Below are the code and all the weights of a small trained network. Each question names an input and a class and asks about switching units off, where a switched-off unit gives its printed mean instead of its output.

import numpy as np


def w(rows, s, z=0):
    codes = np.array(rows[::2]) - 128.0
    scale = np.full(codes.shape[1], s)
    scale[-1] = z or s
    return codes * scale


def f(y):
    return np.maximum(y, 0)


def log_softmax(a):
    a = a - a.max(-1, keepdims=True)
    return a - np.log(np.exp(a).sum(-1, keepdims=True))


def net(x, mask):
    res = np.array(x, float).reshape(1, 4) / 4 @ E
    y = f(res @ A[0][:, :-1].T + A[0][:, -1])
    res = res + np.where(mask, y, B[0][:, -1]) @ B[0][:, :-1]
    return log_softmax(res[-1] @ U[:, :-1].T + U[:, -1])


A, B = {}, {}
E = w([
[78,125,155,168,110,67],'x0',
[124,234,159,113,114,172],'x1',
[166,127,160,123,48,121],'x2',
[59,50,110,65,2,165],'x3',
],0.0095)
A[0] = w([
[158,126,152,156,154,113,123],'neuron 1',
[104,147,139,131,118,78,125],'neuron 2',
[155,126,82,113,97,119,79],'neuron 3',
[148,153,148,144,155,123,138],'neuron 4',
[108,171,151,79,141,135,134],'neuron 5',
[138,175,6,132,147,220,161],'neuron 6',
[91,117,231,172,134,143,82],'neuron 7',
[153,158,151,144,159,105,40],'neuron 8',
[159,161,126,168,137,160,86],'neuron 9',
[180,145,127,150,100,162,8],'neuron 10',
[162,75,97,86,148,60,174],'neuron 11',
[92,78,148,98,123,73,202],'neuron 12',
[107,141,189,122,113,96,93],'neuron 13',
[104,105,35,163,41,143,40],'neuron 14',
[160,163,127,166,68,123,66],'neuron 15',
[74,138,58,106,193,104,209],'neuron 16',
[76,156,94,65,72,109,48],'neuron 17',
[130,86,131,111,92,139,71],'neuron 18',
[87,122,98,70,90,122,71],'neuron 19',
[131,139,104,174,155,107,251],'neuron 20',
[91,134,63,132,81,167,16],'neuron 21',
],0.011,0.0016)
B[0] = w([
[103,175,74,115,128,50,195],'neuron 1',
[139,98,117,229,48,127,169],'neuron 2',
[206,179,114,202,89,53,167],'neuron 3',
[130,152,129,128,192,96,202],'neuron 4',
[168,153,126,146,99,139,185],'neuron 5',
[165,148,122,189,76,188,236],'neuron 6',
[78,86,221,124,3,98,171],'neuron 7',
[42,130,68,108,154,87,207],'neuron 8',
[89,100,176,145,125,40,193],'neuron 9',
[100,129,119,153,99,113,164],'neuron 10',
[94,100,166,129,76,113,217],'neuron 11',
[111,67,166,169,93,106,226],'neuron 12',
[113,119,120,133,136,173,167],'neuron 13',
[31,160,131,120,161,85,253],'neuron 14',
[145,139,204,118,127,119,176],'neuron 15',
[135,148,170,162,71,196,225],'neuron 16',
[120,154,85,95,97,80,229],'neuron 17',
[97,192,158,161,140,120,212],'neuron 18',
[71,143,34,46,176,56,229],'neuron 19',
[137,119,123,74,143,175,216],'neuron 20',
[161,98,108,106,217,36,209],'neuron 21',
],0.0056,0.0065)
U = w([
[97,156,171,27,254,86,10],'0',
[127,121,181,154,122,190,246],'1',
],0.0074,0.0012)

Each question gives the input, the list of numbers given to net, and the class t.
The units are the neurons (one row each of A and B). Each row of codes is followed by its name. A weight is (code - 128) times the scale printed after its matrix; where a second scale follows, it is the last column's (A, B and U).
mask holds one flag per neuron, in row order. A switched-off neuron (its flag False) gives its mean, the last column of its row in B, instead of its output. The means were averaged over made-up inputs and are rounded, as every weight is.
A unit's drop is (log p(t) with every unit on - log p(t) with that unit switched off) / (log p(t) with every unit on - log p(t) with every unit switched off).
The circuit of an input: a set's keep is (log p(t) with only the set's units on - log p(t) with every unit switched off) / (log p(t) with every unit on - log p(t) with every unit switched off). Starting from the 12 units with the biggest drops (on a tie, the unit counted first), units are removed one at a time, each time the one whose removal leaves the highest keep (on an exact tie, the one counted first), for as long as the keep stays at least 0.8.
units of the circuit, in order: the units of the circuit, biggest drop first
most important unit: the unit with the biggest drop
k most important neurons: the k neurons with the biggest drops, biggest first
drop of u: that unit's drop, to one decimal
input [4,-4,-6,-1], class 1: units of the circuit, in order	[neuron 16; neuron 19; neuron 21]
input [5,-5,7,7], class 0: units of the circuit, in order	[neuron 19; neuron 14]
input [-4,4,-6,1], class 1: units of the circuit, in order	[neuron 6; neuron 19]
input [4,-1,-7,-2], class 1: most important unit	neuron 16
input [-4,0,-6,-2], class 1: 3 most important neurons	[neuron 6; neuron 16; neuron 19]
input [7,-5,-3,-5], class 1: 2 most important neurons	[neuron 16; neuron 19]
input [-1,4,0,5], class 0: 2 most important neurons	[neuron 19; neuron 21]
input [6,-8,1,7], class 0: 2 most important neurons	[neuron 19; neuron 14]
input [-5,-3,-4,8], class 0: 3 most important neurons	[neuron 19; neuron 21; neuron 14]
input [3,0,-7,1], class 1: drop of neuron 14	0.1
input [5,5,6,5], class 0: drop of neuron 14	0.2
input [-7,5,-6,1], class 1: drop of neuron 6	0.3
